[128 = 0]

gq-zn: [139,132,123,142,155,111,153,143,149,159,153,95,97,134,82,116,146,99,131,152,114,98,132,142,119,117,130,110,129,134,119,130,130]
mb-mp: [114,146,146,125,164,128,120,136,175,138,147,107,95,137,118,120,127,111,123,112,100,98,80,121,124,123,93,121,120,117,90,162,122]
gq-zn: [124,128,123,119,117,161,111,126,155,139,149,110,89,144,165,136,126,130,132,146,94,142,155,128,107,118,108,156,85,134,129,95,129]
mt-cj: [127,83,147,99,100,135,139,98,143,139,122,173,131,111,101,129,123,106,127,139,120,144,187,144,137,113,170,147,117,159,133,88,161]
ns-zh: [140,98,144,150,146,156,109,93,147,132,124,166,142,75,113,109,113,119,118,74,103,142,84,106,139,112,109,82,148,108,93,184,134]
mt-cj: [112,115,152,110,74,163,148,105,134,127,130,140,94,133,111,135,110,120,136,155,89,150,191,144,103,128,169,158,116,168,155,91,136]
ns-zh: [152,107,100,143,125,126,103,123,90,108,106,167,192,99,182,144,128,170,119,101,181,149,118,105,154,136,111,121,133,94,143,121,131]
mt-cj: [130,140,106,126,139,116,97,137,116,128,111,125,148,149,162,142,124,124,132,122,178,124,118,112,139,141,108,150,124,115,134,124,143]
ns-zh: [124,165,116,147,117,142,130,134,111,135,137,91,97,156,118,130,114,113,141,145,135,125,137,133,99,147,132,146,132,141,152,132,127]
rm-fp: [127,96,125,106,129,118,118,138,133,143,100,140,146,122,126,129,136,113,138,135,127,136,131,120,145,111,131,119,121,128,115,119,145]
rm-fp: [129,135,107,138,110,117,119,125,96,137,92,95,125,177,131,129,130,90,150,166,158,135,167,110,118,135,152,134,161,150,167,123,137]
rm-fp: [128,106,123,99,138,98,122,139,135,129,114,134,150,136,146,127,152,127,126,141,138,130,140,129,153,111,130,130,117,128,116,104,132]
ns-zh: [122,159,138,132,109,151,136,87,131,126,170,105,79,153,109,102,120,99,122,143,105,149,187,166,100,129,164,164,127,174,141,114,125]
mt-cj: [127,100,154,117,113,130,126,94,107,83,107,196,189,75,141,117,121,169,106,75,126,162,106,126,160,125,144,103,154,116,113,154,112]
mt-cj: [128,110,139,141,147,121,127,124,171,145,113,98,95,157,131,128,145,98,133,152,94,99,126,87,121,110,107,94,151,125,125,148,119]
ns-zh: [124,123,132,116,125,118,123,123,119,111,116,136,148,127,145,122,136,139,123,122,128,142,126,128,141,123,134,124,135,127,123,130,117]
mg-rc: [132,128,132,138,130,136,123,116,119,121,128,155,148,101,118,127,112,136,121,95,144,132,105,128,135,137,126,123,136,118,122,149,136]
mg-rc: [130,106,142,135,119,156,151,129,155,156,142,122,89,108,86,123,125,112,138,143,68,127,138,134,105,110,134,105,117,139,121,128,131]
mt-cj: [112,126,152,102,122,132,128,124,136,114,128,175,147,100,116,137,106,143,118,93,139,126,106,141,143,140,132,150,113,125,111,129,143]
mb-mp: [131,117,106,117,143,117,107,160,136,137,114,107,135,144,173,141,148,139,136,145,128,125,117,108,136,116,94,123,105,107,120,112,123]
mg-rc: [137,142,143,155,155,123,138,99,137,126,153,137,125,108,87,104,122,111,110,94,133,111,104,136,132,132,132,107,160,127,111,173,126]
rm-fp: [165,112,90,157,141,128,124,121,100,137,145,102,141,110,143,94,164,133,126,140,107,171,150,140,130,95,131,84,133,124,123,127,105]
mb-mp: [129,124,154,134,135,128,132,79,166,117,149,132,102,144,132,114,135,110,107,128,109,118,160,124,127,119,135,132,147,145,128,130,120]
mg-rc: [119,160,109,129,119,167,107,167,89,120,136,128,145,90,143,134,99,175,139,87,122,162,60,145,116,145,98,133,90,99,108,150,119]
mg-rc: [134,144,149,149,165,109,141,106,167,121,159,136,114,129,113,126,129,123,102,106,145,77,108,122,135,139,111,126,148,117,118,151,125]
mg-rc: [113,163,114,117,141,152,123,190,139,146,160,91,97,120,133,139,120,155,141,125,94,124,72,150,105,133,83,141,64,106,98,126,118]
mg-rc: [122,134,166,142,129,111,161,89,147,101,137,119,106,147,109,107,143,121,108,136,97,108,145,124,123,125,153,102,181,148,137,155,92]
mt-cj: [90,193,124,108,107,135,108,154,96,111,114,91,113,179,144,138,100,125,147,131,150,136,109,138,107,163,129,179,120,142,141,136,124]
mb-mp: [125,126,125,112,129,115,118,118,133,140,120,126,125,152,121,125,129,92,133,142,150,127,158,133,135,125,144,152,127,148,131,111,152]
gq-zn: [135,146,95,136,133,140,77,126,95,113,118,127,160,133,193,132,119,146,128,101,169,159,107,113,137,139,98,145,119,105,129,135,128]
gq-zn: [102,164,139,114,131,149,121,155,123,130,135,125,120,111,98,124,96,130,138,93,115,132,65,149,118,144,117,139,108,123,96,164,132]
gq-zn: [143,92,105,114,158,134,94,140,182,181,135,123,108,134,146,140,139,90,138,145,127,116,143,112,135,100,88,143,75,117,104,91,172]
rm-fp: [145,134,105,135,169,116,94,105,139,144,147,86,117,152,147,82,159,84,122,131,116,153,140,135,137,93,118,114,132,137,95,144,121]
mb-mp: [143,108,133,146,93,158,143,73,117,138,141,133,104,122,95,102,123,93,129,148,99,167,207,147,108,112,182,126,148,173,154,114,137]
mt-cj: [119,146,123,122,110,125,118,127,102,100,115,121,141,150,168,133,128,150,127,131,142,145,135,125,128,140,132,145,134,130,146,121,110]
rm-fp: [132,144,143,150,136,124,152,98,155,140,158,112,83,151,87,119,126,89,120,145,128,95,163,136,110,134,146,138,150,154,144,129,135]
ns-zh: [120,130,136,114,143,99,151,155,139,134,128,103,119,138,103,118,152,122,132,149,104,111,117,140,131,115,134,108,131,133,111,132,112]
mt-cj: [139,127,112,135,167,118,101,145,158,148,131,140,137,127,150,156,120,124,124,108,179,85,91,100,143,140,75,144,105,91,116,126,160]
gq-zn: [106,94,167,86,97,155,121,97,186,107,132,158,101,139,184,148,128,149,114,140,75,138,175,115,126,112,121,163,91,140,129,79,122]
mb-mp: [133,115,136,125,119,103,168,123,121,144,127,133,125,128,62,118,136,97,132,155,136,115,169,152,130,125,180,123,149,159,143,114,144]
ns-zh: [109,148,118,107,113,134,112,160,107,115,113,114,135,144,164,143,122,153,140,132,131,143,111,129,123,139,115,150,104,121,131,118,118]
gq-zn: [147,95,135,145,135,91,170,129,129,129,118,145,148,113,96,133,152,135,120,146,140,93,141,117,143,124,147,88,164,122,146,125,123]
rm-fp: [134,106,132,124,144,140,120,124,145,143,137,138,130,95,113,109,132,121,126,108,95,144,107,135,136,103,119,102,116,121,91,145,131]
mb-mp: [136,122,130,135,104,147,121,94,102,102,129,169,157,102,147,129,112,153,115,101,147,157,144,132,135,139,143,140,136,128,144,123,129]
ns-zh: [118,128,141,124,132,134,152,156,136,158,130,125,111,104,54,124,113,105,145,125,104,112,96,145,117,128,138,111,123,133,108,151,144]
ns-zh: [114,140,142,108,129,153,144,142,167,155,173,107,71,124,91,119,124,112,133,141,71,127,136,167,103,115,129,149,78,148,102,109,134]
rm-fp: [116,153,125,116,120,143,146,177,133,137,156,126,109,115,116,159,109,162,135,131,129,105,105,152,109,152,110,163,74,116,130,99,136]
gq-zn: [112,165,115,118,130,126,110,141,99,152,112,104,123,151,79,113,103,69,153,123,161,137,113,148,121,142,150,152,135,153,119,154,161]
mg-rc: [100,136,130,84,107,126,115,162,101,108,99,137,158,126,152,137,121,159,139,119,128,156,100,139,139,134,130,146,104,124,115,121,121]
mg-rc: [127,130,126,123,115,125,121,129,101,106,112,173,172,108,143,152,106,160,122,99,182,127,112,124,145,156,128,151,127,112,142,121,143]
mb-mp: [123,145,134,131,141,103,154,143,118,131,131,106,124,132,82,109,139,114,131,135,122,114,111,146,128,128,147,106,151,137,118,153,115]
rm-fp: [155,99,104,158,118,162,129,135,126,161,134,138,121,96,122,148,117,132,140,136,126,130,141,114,112,125,113,116,108,113,147,109,152]
mt-cj: [152,84,132,161,108,155,132,90,131,115,123,152,134,101,161,131,135,155,117,128,97,147,155,95,123,113,124,89,150,116,151,127,109]
rm-fp: [142,113,103,136,132,129,112,127,120,156,114,106,124,142,126,117,138,91,144,150,130,144,151,120,126,111,132,117,132,137,131,124,143]
gq-zn: [119,136,155,125,112,120,153,90,119,108,133,121,115,141,94,93,136,107,120,137,99,145,164,152,123,120,180,118,168,168,133,143,106]
mg-rc: [125,182,100,125,183,105,49,131,97,85,122,137,199,131,214,118,120,160,105,43,211,143,30,114,172,150,65,148,127,76,83,182,117]
ns-zh: [148,135,121,170,165,157,104,103,148,129,162,97,105,111,152,91,141,129,114,98,72,149,90,115,117,101,85,77,138,106,92,183,92]
mb-mp: [146,81,108,129,90,124,152,151,113,131,105,149,148,122,160,175,142,170,137,176,146,121,182,108,127,131,135,132,111,117,183,56,135]
mb-mp: [120,158,121,131,139,113,122,148,105,109,121,103,141,142,146,121,134,146,129,120,135,130,91,127,130,137,116,118,141,116,121,154,101]
gq-zn: [125,162,112,133,146,110,117,141,107,137,123,105,133,149,108,120,121,100,137,123,168,119,108,135,130,143,130,139,141,132,125,149,141]
rm-fp: [151,115,80,143,116,151,107,161,79,129,120,124,165,94,179,137,136,180,140,125,128,175,111,124,127,120,102,107,99,94,134,114,114]
mb-mp: [121,150,99,116,139,135,76,161,92,111,108,133,177,115,187,136,115,166,133,83,162,158,58,119,146,141,84,138,102,89,103,149,125]
ns-zh: [124,101,133,92,117,78,154,152,109,118,95,162,178,122,112,143,145,143,128,144,167,115,144,139,161,130,162,132,133,132,137,94,139]
mg-rc: [111,139,133,110,121,127,113,130,107,104,109,119,144,135,150,111,132,140,130,116,109,160,107,131,135,122,132,119,137,130,112,151,103]
mt-cj: [110,118,146,97,115,122,132,123,147,138,116,132,112,148,106,129,125,96,136,147,120,125,158,136,129,122,153,150,122,156,127,109,148]
gq-zn: [162,83,101,148,141,129,109,123,107,135,110,161,181,80,148,125,139,145,125,105,146,151,113,107,154,110,112,86,134,96,119,136,136]
[132,102,135,127,94,158,137,105,137,138,132,147,109,121,123,139,117,122,132,147,110,142,182,130,113,124,149,145,115,148,153,93,145] -> mt-cj
[128,127,113,130,124,142,117,152,123,135,121,114,125,129,153,142,127,143,140,135,119,134,114,115,119,128,105,125,109,113,131,122,124] -> mb-mp
[137,146,91,124,142,128,92,153,129,125,143,118,136,147,208,159,133,163,123,129,171,122,124,118,132,141,77,172,77,97,135,85,133] -> rm-fp
[132,150,115,143,143,112,127,140,102,114,127,99,141,134,138,110,144,141,127,124,126,136,100,129,130,127,122,100,150,117,121,158,96] -> mt-cj
[118,129,117,96,144,111,87,134,112,124,101,126,163,135,150,106,136,111,133,108,140,162,102,132,156,112,124,128,124,127,91,146,132] -> mg-rc
[148,130,133,155,173,118,124,103,160,140,157,159,133,104,102,129,117,110,105,87,173,84,102,121,144,139,105,129,138,108,112,151,156] -> mg-rc
[129,156,96,124,158,132,110,171,135,162,155,69,97,144,129,115,141,111,144,143,107,133,105,149,114,114,98,133,84,123,97,126,127] -> mg-rc
[117,138,129,121,109,155,112,114,131,145,125,130,105,144,113,134,98,92,141,130,139,136,152,132,112,139,140,167,117,151,139,118,162] -> mb-mp
[150,130,129,178,131,152,131,87,116,122,144,143,130,98,112,114,113,128,115,97,130,134,121,119,119,135,129,100,164,121,138,166,123] -> mg-rc
[150,81,131,147,119,129,130,91,122,112,109,149,154,108,153,115,150,142,116,129,106,153,153,102,142,103,138,80,164,123,138,135,106] -> mt-cj
[81,149,161,94,122,130,112,142,135,107,90,102,116,157,135,114,121,119,141,118,78,140,76,114,124,124,122,114,145,135,97,181,99] -> ns-zh
[148,132,102,154,113,132,134,129,99,132,133,139,140,125,134,153,117,142,130,137,181,120,155,125,121,152,132,150,126,122,171,98,146] -> mg-rc
[119,107,142,88,143,82,117,121,166,115,110,157,149,159,167,150,146,126,112,137,171,94,151,110,164,127,121,162,120,126,127,89,145] -> rm-fp
[136,154,125,150,161,135,160,158,171,171,190,87,63,126,73,128,131,110,130,146,100,80,115,154,98,128,106,129,95,126,114,123,135] -> mg-rc
[137,152,107,150,116,159,118,125,79,123,143,123,140,100,122,109,111,142,132,102,127,174,113,153,115,135,135,123,126,127,127,149,120] -> ns-zh
[129,127,120,113,167,145,92,132,175,161,158,112,100,123,135,110,132,98,128,112,98,135,105,138,130,101,89,136,80,121,73,132,145] -> gq-zn
[121,123,132,112,115,123,133,135,133,131,119,141,128,137,126,148,121,126,132,139,147,115,145,127,129,138,135,154,117,134,142,102,146] -> ns-zh
[139,129,129,144,129,153,113,83,114,118,146,130,130,105,125,84,128,118,117,100,97,178,134,145,127,108,143,106,145,140,108,159,113] -> mb-mp
[127,124,137,131,127,115,146,128,101,134,109,142,150,105,64,109,120,106,136,114,135,133,110,142,137,129,163,100,162,140,119,163,137] -> gq-zn
[109,112,182,98,132,123,158,95,184,131,151,132,87,128,73,93,141,90,115,135,56,123,154,157,128,97,164,118,135,168,93,136,120] -> gq-zn
[97,157,158,108,108,130,147,125,133,114,131,118,100,152,101,125,113,118,130,135,111,121,134,147,112,143,154,153,135,156,133,133,121] -> gq-zn
[111,151,146,119,122,124,159,146,126,123,143,112,109,127,91,119,127,135,130,134,99,121,115,156,115,133,145,125,127,141,120,138,110] -> mg-rc

qm_rd: [129,129,128,128,125,122,134,133,142,118,143,118,127,107,110,140,149,125,117,115,117,127,138,148,141,122,147,133,118,130,133,139,130]
rq_rj: [95,128,138,156,128,113,111,98,150,158,158,110,135,95,100,107,143,165,124,107,158,115,114,106,145,152,144,171,102,101,136,141,113]
bd_zf: [151,146,123,126,165,148,136,114,111,127,78,114,119,197,154,116,90,171,135,161,123,163,159,138,119,110,164,141,128,145,123,157,70]
fz_cc: [111,109,138,111,100,102,123,163,133,104,145,142,135,114,176,147,187,115,108,142,102,139,128,138,118,107,137,137,122,99,159,144,154]
fz_cc: [203,145,148,130,187,184,166,109,128,123,116,126,126,126,55,125,106,152,118,105,161,76,156,138,152,140,130,74,129,208,118,83,86]
rq_rj: [146,127,142,124,138,158,126,112,126,128,123,125,136,131,98,111,117,134,140,122,153,119,130,129,133,136,119,101,139,143,117,109,125]
bd_zf: [104,96,156,123,114,140,99,111,121,144,107,126,135,150,152,92,115,136,168,154,141,129,111,117,126,130,110,158,154,102,91,139,147]
fz_cc: [133,137,106,134,126,116,138,142,118,135,135,148,120,109,126,145,106,91,121,111,126,106,104,105,119,144,91,108,127,141,133,96,141]
bl_tp: [161,150,135,128,149,171,136,105,142,111,135,100,139,130,61,116,137,158,120,109,161,136,164,161,143,128,163,84,121,160,138,120,96]
bl_tp: [129,149,124,146,127,144,141,115,151,133,171,117,137,123,84,126,179,177,98,120,172,102,174,148,137,138,143,91,119,160,146,94,125]
bd_zf: [138,150,107,134,144,130,138,135,128,116,100,101,113,164,145,135,115,147,119,140,112,154,161,159,127,105,178,154,112,148,138,163,79]
qm_rd: [168,156,102,122,179,130,166,117,102,135,87,143,105,185,135,150,69,150,125,151,89,153,158,126,124,118,133,110,139,158,102,135,98]
qm_rd: [104,115,150,123,79,139,85,124,155,109,193,117,169,40,66,106,184,89,126,71,184,127,80,119,129,155,112,83,113,84,176,101,166]
bl_tp: [113,114,141,122,114,107,117,138,145,111,139,113,131,93,130,136,157,115,122,114,102,147,117,145,142,114,162,167,108,95,144,171,128]
fz_cc: [96,129,110,144,116,104,128,120,137,151,134,118,114,136,134,133,124,140,134,138,110,129,142,137,138,127,134,168,131,119,97,148,143]
rq_rj: [137,104,166,124,168,85,157,124,133,145,139,164,120,98,147,153,158,170,101,135,78,103,124,97,154,127,140,178,111,103,124,156,126]
bd_zf: [75,137,123,147,120,99,106,100,142,151,141,106,135,154,156,109,157,202,120,153,133,177,148,124,124,124,178,185,105,74,145,181,103]
qm_rd: [115,122,128,145,132,103,147,132,133,155,148,150,118,121,144,142,151,154,109,138,124,81,138,110,135,138,111,149,126,139,119,109,144]
rq_rj: [133,139,101,131,124,137,130,141,112,128,102,127,115,159,147,130,88,102,141,138,127,128,129,132,112,125,110,119,142,154,115,114,125]
bd_zf: [100,126,124,135,99,101,114,144,143,123,166,128,137,81,131,136,168,110,108,105,134,125,105,118,124,135,130,138,104,99,168,129,141]
fz_cc: [65,122,92,137,71,61,128,157,147,137,175,138,114,100,159,169,175,99,111,133,77,133,134,144,129,119,119,160,128,92,119,145,199]
fz_cc: [157,135,148,136,147,157,149,113,153,124,156,114,133,100,57,128,162,157,109,103,155,86,163,156,160,135,147,100,122,172,125,103,120]
bd_zf: [107,128,135,143,95,148,109,141,144,123,160,115,148,121,133,105,188,145,112,127,196,94,139,134,113,137,127,112,118,143,172,90,128]
bd_zf: [176,161,102,123,174,121,180,117,122,128,133,149,110,125,77,172,100,132,102,111,87,132,155,132,145,131,127,77,129,163,112,114,124]
bl_tp: [145,134,132,123,147,143,132,110,133,121,111,105,124,137,98,124,108,138,139,124,115,152,144,153,145,117,159,135,128,133,109,157,107]
qm_rd: [110,100,153,132,102,120,119,157,157,109,137,98,124,98,145,131,184,121,122,126,117,101,141,173,150,103,170,193,112,130,135,163,128]
bl_tp: [109,134,125,130,101,115,130,139,156,113,179,120,140,100,113,143,205,144,94,119,134,131,157,157,133,121,153,111,113,120,162,127,148]
rq_rj: [140,131,138,123,134,143,128,116,132,122,138,126,138,118,98,122,135,135,126,117,143,131,130,130,133,134,129,101,129,130,133,118,127]
bl_tp: [152,143,121,126,148,153,137,111,118,130,112,126,127,152,103,121,95,136,138,129,139,135,140,130,127,133,121,95,141,151,111,113,117]
bd_zf: [89,142,108,149,78,85,124,156,168,121,230,133,146,29,94,158,228,108,67,72,155,96,113,121,129,151,125,103,82,107,207,93,164]
bl_tp: [138,135,135,115,111,143,122,143,142,92,159,120,150,100,104,132,182,119,104,108,149,141,136,151,123,121,147,80,114,126,178,116,129]
qm_rd: [120,133,125,141,137,103,140,138,131,139,140,139,123,126,156,140,154,158,99,136,126,110,136,112,125,130,139,152,106,128,154,129,111]
qm_rd: [115,141,129,132,111,109,115,147,159,93,169,98,145,73,116,139,199,132,84,92,134,157,126,149,131,117,195,144,70,97,214,164,92]
rq_rj: [131,115,131,107,122,103,141,162,125,104,122,144,121,133,177,158,159,116,112,149,76,144,139,145,124,98,143,141,128,116,139,154,141]
qm_rd: [135,120,138,125,135,133,127,142,123,118,100,120,122,149,165,124,127,133,131,146,121,128,134,138,124,111,149,160,123,136,134,149,102]
fz_cc: [73,103,146,121,77,102,88,139,147,115,158,117,150,106,166,116,198,133,124,137,129,163,114,134,119,116,152,163,115,59,164,166,153]
rq_rj: [151,105,170,108,145,144,135,114,130,122,135,146,141,112,105,123,149,143,130,128,127,116,128,123,143,130,119,104,142,123,114,119,146]
fz_cc: [126,120,143,123,130,133,118,126,126,124,117,123,134,139,146,116,135,142,132,139,132,139,127,127,124,121,141,143,125,116,136,143,114]
bl_tp: [134,143,110,128,140,130,141,109,123,139,123,129,120,150,106,135,101,139,134,134,114,145,148,135,133,129,124,108,143,137,97,127,136]
fz_cc: [121,132,113,147,133,109,148,131,134,149,135,131,108,124,127,145,124,134,120,128,114,92,141,130,142,133,122,154,127,151,105,122,135]
rq_rj: [117,124,140,130,111,148,106,114,140,124,141,108,144,119,102,104,144,133,139,118,162,133,127,139,131,134,134,118,130,120,132,124,132]
bl_tp: [134,137,133,133,123,148,132,129,143,117,149,114,138,129,110,123,172,156,109,127,159,115,161,153,130,125,149,104,121,151,151,112,119]
bd_zf: [130,124,138,116,160,120,124,97,106,145,91,140,126,167,151,116,81,158,150,154,100,176,116,99,124,126,133,151,137,90,103,166,110]
rq_rj: [128,160,102,165,163,115,141,97,127,171,133,125,115,119,94,125,79,155,118,102,150,105,115,86,135,164,122,145,102,143,128,114,86]
qm_rd: [86,159,78,143,105,108,113,97,128,156,151,123,129,142,103,125,99,131,138,123,133,177,127,115,115,148,111,105,136,95,113,126,155]
[130,145,103,127,125,127,141,101,136,139,157,132,125,109,54,144,108,112,134,104,114,140,139,139,146,144,104,75,149,131,86,108,174] -> qm_rd
[200,138,117,119,169,126,204,176,117,110,125,174,99,119,129,194,133,102,83,125,84,52,160,140,139,117,102,82,134,218,124,74,135] -> fz_cc
[149,123,130,117,152,141,135,122,111,126,73,120,111,170,144,125,71,122,158,150,94,149,136,143,134,109,139,153,147,140,85,160,109] -> bd_zf
[182,114,157,108,177,142,164,135,110,120,90,154,115,152,145,142,111,142,126,150,95,104,144,127,139,112,127,126,142,163,105,128,110] -> rq_rj
[94,114,139,134,94,101,120,152,159,114,170,115,135,93,146,139,214,141,99,126,123,120,144,155,137,113,165,165,103,106,164,152,141] -> bl_tp
[108,132,93,121,111,99,118,144,100,134,103,148,117,154,182,140,79,83,145,145,94,166,95,102,98,125,96,135,141,98,120,138,147] -> fz_cc
[169,124,148,98,151,151,147,138,119,95,101,133,129,162,142,138,141,143,123,153,103,151,164,160,129,97,154,102,141,146,128,143,114] -> fz_cc
[135,132,127,119,123,139,122,126,133,110,125,112,132,121,106,127,124,111,135,115,124,152,129,149,132,120,144,116,127,124,130,142,125] -> qm_rd
[167,129,135,108,149,144,149,137,116,109,110,143,125,143,128,141,121,122,124,136,111,129,141,138,127,116,126,95,140,152,124,119,124] -> rq_rj
[120,139,116,114,105,158,88,101,115,120,128,119,154,127,87,96,86,90,163,107,166,186,88,111,105,148,97,62,145,92,132,111,145] -> qm_rd
[83,96,150,126,100,104,93,117,131,145,138,134,140,107,150,108,137,122,151,133,125,141,87,100,127,137,112,170,133,65,117,151,161] -> bd_zf
[161,113,182,112,165,173,125,109,127,109,89,107,141,170,137,94,143,192,136,157,145,143,160,151,137,104,182,145,127,137,133,161,71] -> fz_cc
[147,104,160,126,152,120,138,164,110,124,96,154,123,138,211,129,140,139,111,153,125,84,108,94,113,118,127,176,110,140,164,129,88] -> fz_cc
[121,130,132,142,125,135,133,127,141,134,141,118,128,138,129,122,161,164,115,138,150,103,159,144,133,126,143,136,124,149,132,119,121] -> bl_tp
[152,155,109,132,166,112,162,124,120,135,127,146,116,143,128,155,119,158,97,132,105,134,149,115,127,128,139,114,114,143,140,127,102] -> qm_rd
[177,127,150,112,154,156,139,145,112,104,115,148,139,118,128,127,126,113,115,116,149,105,109,108,116,132,113,84,121,155,165,94,101] -> fz_cc
[163,124,153,104,139,155,134,135,127,95,125,131,143,128,119,128,154,132,118,128,133,138,141,145,127,114,143,88,129,138,151,123,118] -> fz_cc
[115,142,126,132,110,137,110,116,148,115,160,103,147,104,89,116,161,137,117,104,158,152,133,144,130,133,155,107,109,111,162,132,121] -> rq_rj
[107,115,130,145,115,117,126,148,119,152,129,150,125,142,185,120,142,137,123,152,154,75,118,96,109,140,91,150,132,141,135,93,138] -> bl_tp
[140,97,171,107,147,159,109,99,95,146,89,158,144,165,150,86,84,140,173,159,150,131,94,78,113,143,78,111,168,107,92,110,140] -> bd_zf
[102,125,137,158,122,121,120,112,152,156,157,111,129,96,102,113,149,154,123,109,161,85,125,120,147,149,135,167,110,130,127,123,122] -> fz_cc
[169,152,108,109,137,157,143,122,117,106,129,136,133,125,71,141,96,90,131,104,128,149,130,139,124,134,104,36,146,153,123,93,142] -> fz_cc
[130,134,114,141,103,141,141,150,152,117,156,109,120,104,94,143,162,106,115,109,144,79,160,175,143,125,129,110,130,180,123,96,150] -> bd_zf
[118,127,128,143,108,150,133,123,149,137,153,112,127,131,96,121,160,145,130,131,159,84,170,165,144,131,123,114,147,169,98,96,157] -> bd_zf
